In the rows, 100 means zero.
Each row is followed by its group and then its class within the group.
109,67,101,83,98,98,105,82,92,171,113,96,104,108,101,96,104,157,107,112,89,50,99,99,100,87,110,109,90,103,93,93,103,104,100,98,114,120,86,101,100,104,100,104,89,95,132,96,107,100,88,92,85,102,94,94,85,106,104,98,97,76,100,15,119,93,94,133,132,98,91,99,100,96,95,99,110,102,84,67,96,102,96,107,131,103,93,113,111,90,103,108,95,77,99,108,102,94,87,106,76,92,120,94,111,96,95,97,81,81,111,97,106,99,103,101,72,88,94,88,119,115,104,106,106,97,96,109,176,95,117,72,106,123,108,93,83,93,101,93,96,98,114,70,151,83,122,100,111,106,80,124,91,111,103,60,110,89,109,91,81,97,97,105,97,104,99,103,102,93,102,103,92,104,86,98,91,101,84,93,54,84,90,102,101,92,92,130,104,87,95,97,96,91,86,60,85,98,102,94,104,104,125,83,77,113,133,94,91,88,58,106,101,126,119,88,92,101,105,119,103,98,105,110,140,120,95,92,78,122,99,109,102,109,92,105,95,101,57,99,101 | Z881.Z262
99,94,103,93,104,96,101,93,82,176,99,110,107,112,100,99,88,151,95,107,89,70,102,106,114,88,108,108,96,109,85,117,100,101,89,103,147,116,90,100,107,113,83,116,134,106,123,89,104,99,104,92,82,110,103,89,74,108,108,109,101,83,86,108,109,89,116,172,119,90,98,112,95,96,87,90,94,97,94,109,93,108,102,115,139,101,79,112,118,85,121,99,101,64,93,115,104,98,78,110,97,94,90,106,121,95,102,100,75,70,113,101,105,97,100,105,68,100,96,81,123,111,89,90,106,100,86,111,185,128,90,73,99,105,98,93,83,95,101,109,95,93,112,64,134,87,98,98,116,103,85,121,98,109,105,59,101,106,121,99,91,100,91,112,87,105,97,111,86,87,107,97,93,102,96,105,108,107,70,119,72,93,90,99,98,112,84,116,107,79,97,94,99,86,100,84,83,109,110,82,99,127,119,90,85,113,137,112,92,93,75,110,96,100,127,102,110,103,105,121,92,103,108,98,130,98,88,86,85,121,85,113,116,101,93,99,97,98,73,98,110 | Z881.Z262
105,100,84,94,107,99,109,87,101,118,118,108,101,79,95,84,121,98,97,102,89,100,95,105,95,106,103,114,99,106,91,103,100,99,92,95,88,85,103,97,110,112,106,99,127,105,92,94,92,107,108,99,105,105,101,98,99,97,91,87,102,114,118,87,100,91,107,101,121,95,101,100,104,97,90,109,92,108,94,89,100,100,95,115,95,111,123,77,108,98,86,93,96,103,89,103,92,100,94,103,100,97,105,85,128,98,124,108,91,91,112,106,109,106,103,108,91,94,99,101,71,100,112,114,102,98,97,108,133,90,104,91,81,109,108,98,103,96,103,84,95,97,117,113,118,96,99,82,107,100,96,106,92,104,98,80,110,99,115,88,115,97,88,97,98,111,103,86,89,94,107,106,99,99,95,83,102,89,80,91,73,107,109,90,104,93,103,112,98,79,94,101,106,95,94,97,104,96,102,118,103,81,107,98,92,106,87,106,102,99,80,108,91,112,69,99,98,97,102,124,105,99,99,99,133,106,100,113,92,98,105,104,114,106,89,102,99,108,100,110,113 | Z268.Z663
98,92,105,104,94,93,104,80,95,156,104,97,105,105,97,100,100,174,109,92,94,68,105,101,112,82,112,109,88,113,85,89,89,95,103,103,118,118,87,99,103,89,93,105,133,93,106,96,110,96,79,91,76,110,99,92,87,103,108,97,88,80,105,82,109,80,105,130,123,93,91,108,102,98,101,91,93,94,101,91,97,98,85,94,124,106,86,110,105,74,107,94,105,70,92,109,108,98,88,96,81,88,117,98,107,95,98,100,79,71,95,93,100,97,96,105,73,102,89,91,103,114,103,94,115,97,87,117,173,102,106,81,105,115,91,99,93,102,102,101,97,109,117,48,151,85,87,96,102,104,82,119,91,132,96,58,120,96,120,90,86,95,88,102,97,103,86,108,111,85,105,92,92,104,105,88,93,90,96,96,61,98,86,102,86,111,84,128,115,88,106,107,89,100,94,59,92,87,113,101,96,111,118,82,78,112,146,105,83,94,63,106,103,131,114,101,102,97,92,131,93,81,114,104,144,96,82,80,88,116,97,104,93,113,99,105,96,84,79,104,95 | Z881.Z856
108,108,96,91,101,97,99,108,97,176,103,115,109,111,100,83,100,73,93,102,101,79,103,117,94,102,113,100,110,99,102,111,101,106,100,104,107,116,98,94,102,124,83,106,79,93,104,92,103,98,99,100,74,99,106,90,88,107,100,91,93,101,115,76,106,85,101,131,107,76,87,97,96,91,82,108,101,101,93,108,90,102,27,115,105,144,86,128,106,106,100,99,94,67,95,107,99,108,85,103,89,97,87,102,107,90,102,104,93,89,118,98,104,104,98,98,88,99,101,94,170,100,103,106,118,96,88,104,88,141,108,86,114,79,102,90,87,94,96,93,97,89,108,80,110,103,94,77,113,93,95,76,103,103,97,78,109,108,78,81,94,92,110,95,98,103,96,103,84,96,94,60,90,106,101,108,98,114,111,98,78,96,92,102,96,105,84,109,91,94,98,115,100,44,101,112,87,113,113,92,100,123,111,96,92,112,108,89,89,98,90,96,93,83,107,104,100,97,98,86,98,102,96,90,142,105,92,100,85,104,94,108,107,114,107,98,106,107,63,106,97 | Z881.Z856
111,103,91,97,109,88,102,96,76,120,98,107,114,89,103,92,96,148,93,105,93,87,92,92,113,93,98,127,95,105,79,95,99,110,101,114,98,98,101,108,98,102,106,100,111,96,112,95,99,114,118,110,83,101,120,98,91,101,86,94,95,112,121,98,105,84,112,126,124,100,103,109,106,91,114,99,102,102,93,88,103,107,104,125,107,110,124,96,102,96,90,99,97,106,96,108,124,102,119,99,113,97,105,67,110,91,103,106,92,97,100,89,109,111,98,112,86,104,93,73,133,98,107,102,110,96,69,125,177,82,96,90,68,113,106,110,91,88,103,92,90,108,107,157,122,95,113,116,118,91,93,113,112,111,97,78,97,108,144,86,113,98,113,109,92,105,105,108,106,111,106,107,95,100,94,100,105,93,78,86,51,98,106,96,99,93,106,124,110,58,99,103,85,103,93,84,108,100,112,124,89,74,113,105,77,110,104,105,92,99,72,113,94,77,118,97,103,100,99,136,106,97,101,106,128,108,96,106,84,106,102,94,121,88,85,101,96,98,97,111,115 | Z268.Z255
109,98,95,90,111,185,107,86,94,118,106,107,92,88,96,97,102,135,97,98,93,105,92,80,106,95,101,131,82,103,94,67,97,96,109,112,77,98,93,98,96,100,115,81,114,79,113,81,88,115,116,104,96,98,88,112,101,100,76,90,105,115,131,71,101,82,103,71,116,97,96,97,97,103,134,112,105,100,101,91,98,111,118,105,98,111,133,91,101,78,94,104,83,112,106,108,101,91,106,108,98,100,122,88,111,102,111,96,91,99,110,101,112,107,99,121,89,87,103,92,48,95,113,109,104,96,101,119,145,68,122,92,64,117,109,107,95,98,111,92,91,98,110,117,120,94,112,113,102,97,76,111,83,123,94,92,97,97,140,83,113,88,89,100,147,90,103,90,106,85,123,97,100,99,93,103,103,95,77,80,53,104,102,86,84,92,107,139,98,76,97,110,101,116,87,92,106,97,95,123,98,59,91,100,82,111,111,114,99,98,62,104,92,104,127,103,103,102,102,131,103,92,104,103,115,102,106,105,102,109,90,96,111,85,89,99,107,102,98,117,99 | Z268.Z663
108,111,93,94,101,92,115,78,106,124,76,114,113,81,102,86,83,159,100,99,95,99,96,86,111,90,104,113,106,106,82,118,90,100,106,108,100,103,89,91,101,97,120,94,129,75,113,86,110,103,109,94,75,108,109,94,91,104,75,87,92,108,121,82,106,69,95,108,130,109,101,91,106,104,102,116,113,100,90,91,109,102,101,107,100,113,113,96,106,82,99,101,92,94,105,104,106,89,102,96,106,96,114,86,120,104,109,102,88,85,111,89,101,99,98,102,86,91,99,90,62,109,107,112,110,100,88,113,185,83,102,91,90,119,111,120,82,90,117,85,91,108,122,101,131,91,104,102,104,115,86,107,90,120,93,55,89,99,133,82,121,90,94,104,106,98,101,103,105,91,106,102,91,90,100,99,104,97,84,83,43,96,99,89,98,83,97,133,99,73,105,108,89,111,102,74,101,114,107,134,98,68,118,96,80,113,118,116,103,95,57,115,105,86,124,97,106,88,105,108,109,100,105,99,139,126,101,94,89,108,102,99,110,102,98,99,94,101,84,111,102 | Z268.Z255
110,105,88,91,97,96,106,87,94,120,50,105,102,87,101,98,93,163,106,100,97,65,96,86,113,91,108,131,86,106,96,99,96,105,99,117,89,103,92,102,109,85,95,92,113,98,116,91,101,103,106,96,84,119,104,90,105,96,81,89,88,112,118,81,100,87,108,125,129,94,86,98,119,97,131,104,99,106,95,95,97,107,94,113,101,114,122,104,100,89,92,107,91,101,105,99,104,106,104,99,99,109,110,111,114,109,112,97,88,88,121,95,103,105,89,115,89,88,100,84,84,96,100,109,116,106,104,96,172,75,103,91,85,116,111,92,94,108,96,96,90,93,94,103,129,93,103,106,111,98,87,118,99,126,99,79,100,102,138,92,101,96,110,105,100,99,106,104,101,101,101,91,92,91,97,126,92,97,74,86,60,88,97,89,105,88,99,130,111,78,111,110,94,100,87,83,107,98,112,124,90,65,118,123,65,110,107,111,94,96,67,102,93,86,118,96,105,109,112,141,103,93,98,105,127,109,98,103,82,116,98,104,120,104,86,111,92,100,87,113,103 | Z268.Z663
98,92,81,90,92,102,102,81,97,185,104,115,101,99,95,90,104,117,114,93,98,101,100,103,114,101,100,107,108,107,93,104,97,106,100,107,113,98,94,98,91,97,94,107,136,80,114,87,94,93,106,90,72,109,108,80,90,105,104,93,97,99,113,90,103,73,104,132,122,88,98,103,100,89,114,104,97,95,97,96,97,80,105,106,102,119,89,110,110,83,101,85,96,88,102,113,109,98,93,103,93,80,91,100,115,87,94,99,69,70,129,103,97,109,102,104,70,89,101,91,101,102,107,99,114,97,86,118,185,120,101,88,112,87,91,99,81,93,102,62,94,95,181,67,137,97,92,81,112,97,79,105,99,121,104,39,95,98,108,87,110,102,92,97,107,102,100,108,67,85,115,88,95,105,93,89,90,123,99,90,57,91,86,94,101,101,82,128,98,68,103,100,94,52,97,83,95,126,109,99,95,119,138,83,88,99,129,104,92,97,75,113,93,89,129,107,107,90,113,131,96,107,102,85,158,102,108,104,85,124,104,119,105,101,91,92,103,100,56,105,100 | Z881.Z856
